Below are the code and all the weights of a small trained network. Each question names an input and a class and asks about switching units off, where a switched-off unit gives its printed mean instead of its output.

import numpy as np


def w(rows, s, z=0):
    codes = np.array(rows[::2]) - 128.0
    scale = np.full(codes.shape[1], s)
    scale[-1] = z or s
    return codes * scale


def norm(h):
    return h / np.sqrt((h * h).mean(-1, keepdims=True) + 1e-5)


def f(y):
    return np.maximum(y, 0)


def log_softmax(a):
    a = a - a.max(-1, keepdims=True)
    return a - np.log(np.exp(a).sum(-1, keepdims=True))


def net(x, mask):
    res = np.array(x, float).reshape(1, 3) / 4 @ E
    u = 0
    for l in range(3):
        y = f(norm(res) @ A[l][:, :-1].T + A[l][:, -1])
        res = res + np.where(mask[u : u + 9], y, B[l][:, -1]) @ B[l][:, :-1]
        u += 9
    return log_softmax(norm(res)[-1] @ U[:, :-1].T + U[:, -1])


A, B = {}, {}
E = w([
[73,115,147,60,109,152,121,91,192,237,173],'x0',
[146,117,81,193,241,93,93,98,78,211,202],'x1',
[102,152,124,190,185,141,126,92,90,130,3],'x2',
],0.0057)
A[0] = w([
[98,147,59,168,134,116,108,180,81,39,100,85],'0.n0',
[190,159,243,157,82,137,63,158,90,73,104,2],'0.n1',
[20,188,77,77,108,102,110,153,125,183,71,75],'0.n2',
[147,128,64,214,181,104,80,114,48,167,146,60],'0.n3',
[121,169,131,132,167,98,81,134,129,156,181,54],'0.n4',
[156,154,127,226,138,160,120,72,100,67,92,218],'0.n5',
[148,90,40,148,108,242,141,171,115,1,63,40],'0.n6',
[164,173,110,28,80,171,221,151,103,89,42,105],'0.n7',
[164,127,90,189,105,153,115,49,229,153,36,64],'0.n8',
],0.0045,0.00092)
B[0] = w([
[90,92,167,127,139,130,138,137,123,184,60,205],'0.n0',
[136,175,115,132,168,159,188,70,69,151,98,179],'0.n1',
[182,166,146,97,146,155,82,134,145,146,77,167],'0.n2',
[171,84,94,105,122,155,84,123,138,109,121,254],'0.n3',
[174,113,55,222,87,145,145,86,163,153,65,180],'0.n4',
[152,103,113,17,96,124,114,156,85,144,84,222],'0.n5',
[130,220,102,140,109,134,173,37,126,132,138,216],'0.n6',
[254,119,107,189,181,74,91,25,148,110,147,208],'0.n7',
[103,190,195,176,123,103,113,174,169,101,182,175],'0.n8',
],0.0066,0.0058)
A[1] = w([
[103,116,68,64,170,102,90,100,82,121,238,95],'1.n0',
[153,61,81,213,155,116,83,138,105,159,125,4],'1.n1',
[187,144,197,121,123,150,134,46,194,98,179,94],'1.n2',
[201,140,106,99,151,59,92,130,138,154,202,156],'1.n3',
[173,196,94,151,150,59,193,130,137,30,168,105],'1.n4',
[194,83,180,54,158,138,30,96,66,153,102,238],'1.n5',
[58,107,253,151,108,181,138,20,145,91,133,104],'1.n6',
[148,91,142,158,161,136,135,218,97,152,79,102],'1.n7',
[73,181,146,166,112,115,106,182,185,139,189,194],'1.n8',
],0.0048,0.0012)
B[1] = w([
[156,201,106,169,131,136,86,78,128,85,28,176],'1.n0',
[122,124,82,119,153,134,205,106,139,85,131,222],'1.n1',
[62,69,37,125,124,128,177,175,91,174,106,206],'1.n2',
[112,60,150,93,74,224,171,108,176,143,107,209],'1.n3',
[149,144,152,133,154,110,157,146,96,165,111,192],'1.n4',
[113,146,138,170,112,158,76,85,138,91,184,253],'1.n5',
[117,95,98,199,198,48,150,167,130,105,105,163],'1.n6',
[17,120,120,72,109,83,120,229,58,127,175,165],'1.n7',
[104,2,161,209,112,25,198,111,178,110,70,146],'1.n8',
],0.0064,0.0057)
A[2] = w([
[102,192,118,64,173,122,21,143,196,161,79,96],'2.n0',
[104,104,70,95,127,145,190,181,1,123,146,120],'2.n1',
[128,101,128,109,84,115,175,132,111,200,167,93],'2.n2',
[145,151,119,160,190,124,129,135,85,154,100,128],'2.n3',
[169,62,110,112,66,113,226,85,134,121,119,183],'2.n4',
[156,87,137,70,150,159,90,173,9,78,184,9],'2.n5',
[161,170,151,71,140,138,201,138,144,141,64,109],'2.n6',
[79,152,108,212,144,138,175,146,157,176,150,83],'2.n7',
[130,150,172,186,154,123,77,159,184,139,95,80],'2.n8',
],0.0059,0.0012)
B[2] = w([
[196,173,161,171,145,174,106,180,127,144,168,169],'2.n0',
[236,65,135,68,194,47,86,240,235,199,115,197],'2.n1',
[58,141,140,51,92,154,62,192,63,73,201,163],'2.n2',
[38,64,122,66,2,129,133,142,86,36,157,199],'2.n3',
[87,192,178,135,149,120,86,126,84,140,133,254],'2.n4',
[50,77,137,55,150,46,145,139,156,51,92,172],'2.n5',
[128,147,162,158,136,162,182,91,71,188,196,185],'2.n6',
[119,131,115,125,90,56,244,190,173,70,119,162],'2.n7',
[164,128,171,104,161,106,86,173,156,79,153,155],'2.n8',
],0.0056,0.0065)
U = w([
[151,140,201,212,160,69,146,185,253,149,102,91],'0',
[186,150,209,92,128,95,174,209,75,184,203,50],'1',
[168,75,45,217,160,228,117,46,171,144,187,195],'2',
[13,84,159,94,46,169,136,156,153,161,188,131],'3',
[141,186,206,178,177,185,37,173,117,82,143,84],'4',
[162,25,92,74,186,53,88,185,103,64,67,57],'5',
[189,213,166,176,126,93,198,21,64,99,62,247],'6',
],0.011,0.0015)

Each question gives the input, the list of numbers given to net, and the class t.
The units are the neurons (one row each of A and B). Each row of codes is followed by its name. A weight is (code - 128) times the scale printed after its matrix; where a second scale follows, it is the last column's (A, B and U).
mask holds one flag per neuron, layer by layer. A switched-off neuron (its flag False) gives its mean, the last column of its row in B, instead of its output. The means were averaged over made-up inputs and are rounded, as every weight is.
A unit's drop is (log p(t) with every unit on - log p(t) with that unit switched off) / (log p(t) with every unit on - log p(t) with every unit switched off).
The circuit of an input: a set's keep is (log p(t) with only the set's units on - log p(t) with every unit switched off) / (log p(t) with every unit on - log p(t) with every unit switched off). Starting from the 12 units with the biggest drops (on a tie, the unit counted first), units are removed one at a time, each time the one whose removal leaves the highest keep (on an exact tie, the one counted first), for as long as the keep stays at least 0.8.
units of the circuit, in order: the units of the circuit, biggest drop first
unit that matters most: the unit with the biggest drop
top k neurons: the k neurons with the biggest drops, biggest first
k most important neurons of layer l: the k neurons of layer l with the biggest drops, biggest first
drop when u is switched off: that unit's drop, to one decimal
input [6,-5,6], class 0: units of the circuit, in order -> 0.n8; 1.n6
input [-1,0,-5], class 3: units of the circuit, in order -> 1.n3
input [6,3,4], class 0: units of the circuit, in order -> 0.n7; 0.n5; 2.n7; 1.n3
input [-1,6,3], class 5: top 3 neurons -> 0.n6; 0.n7; 1.n7
input [-6,2,-8], class 1: top 4 neurons -> 1.n3; 0.n5; 0.n3; 1.n4
input [5,-2,4], class 0: top 2 neurons -> 0.n8; 0.n5
input [-2,7,2], class 5: top 4 neurons -> 0.n6; 0.n7; 1.n7; 0.n5
input [-8,1,6], class 5: top 3 neurons -> 0.n5; 1.n7; 2.n1
input [1,3,-8], class 3: top 2 neurons -> 0.n3; 0.n7
input [-6,5,-8], class 2: 4 most important neurons of layer 0 -> 0.n5; 0.n4; 0.n3; 0.n0
input [-2,-3,-4], class 1: 2 most important neurons of layer 1 -> 1.n2; 1.n0
input [-3,6,1], class 5: top 2 neurons -> 0.n7; 1.n7
input [-8,-7,-7], class 6: top 2 neurons -> 0.n7; 0.n6
input [8,-2,6], class 0: top 2 neurons -> 0.n8; 0.n5
input [-8,-4,-6], class 6: units of the circuit, in order -> 0.n6
input [3,1,1], class 0: 2 most important neurons of layer 0 -> 0.n7; 0.n3
input [5,0,6], class 0: top 4 neurons -> 0.n8; 0.n5; 1.n8; 0.n3
input [-2,1,7], class 5: 2 most important neurons of layer 0 -> 0.n7; 0.n5
input [-2,-4,-4], class 1: 2 most important neurons of layer 2 -> 2.n1; 2.n2
input [-8,0,-2], class 6: 2 most important neurons of layer 0 -> 0.n6; 0.n1
input [-2,2,-8], class 3: unit that matters most -> 1.n3
input [-8,-1,-6], class 1: top 2 neurons -> 2.n1; 1.n0
input [1,2,-5], class 3: 3 most important neurons of layer 0 -> 0.n3; 0.n7; 0.n5
input [-3,3,-4], class 2: 2 most important neurons of layer 0 -> 0.n5; 0.n3
input [0,1,6], class 4: drop when 0.n8 is switched off -> 0.3
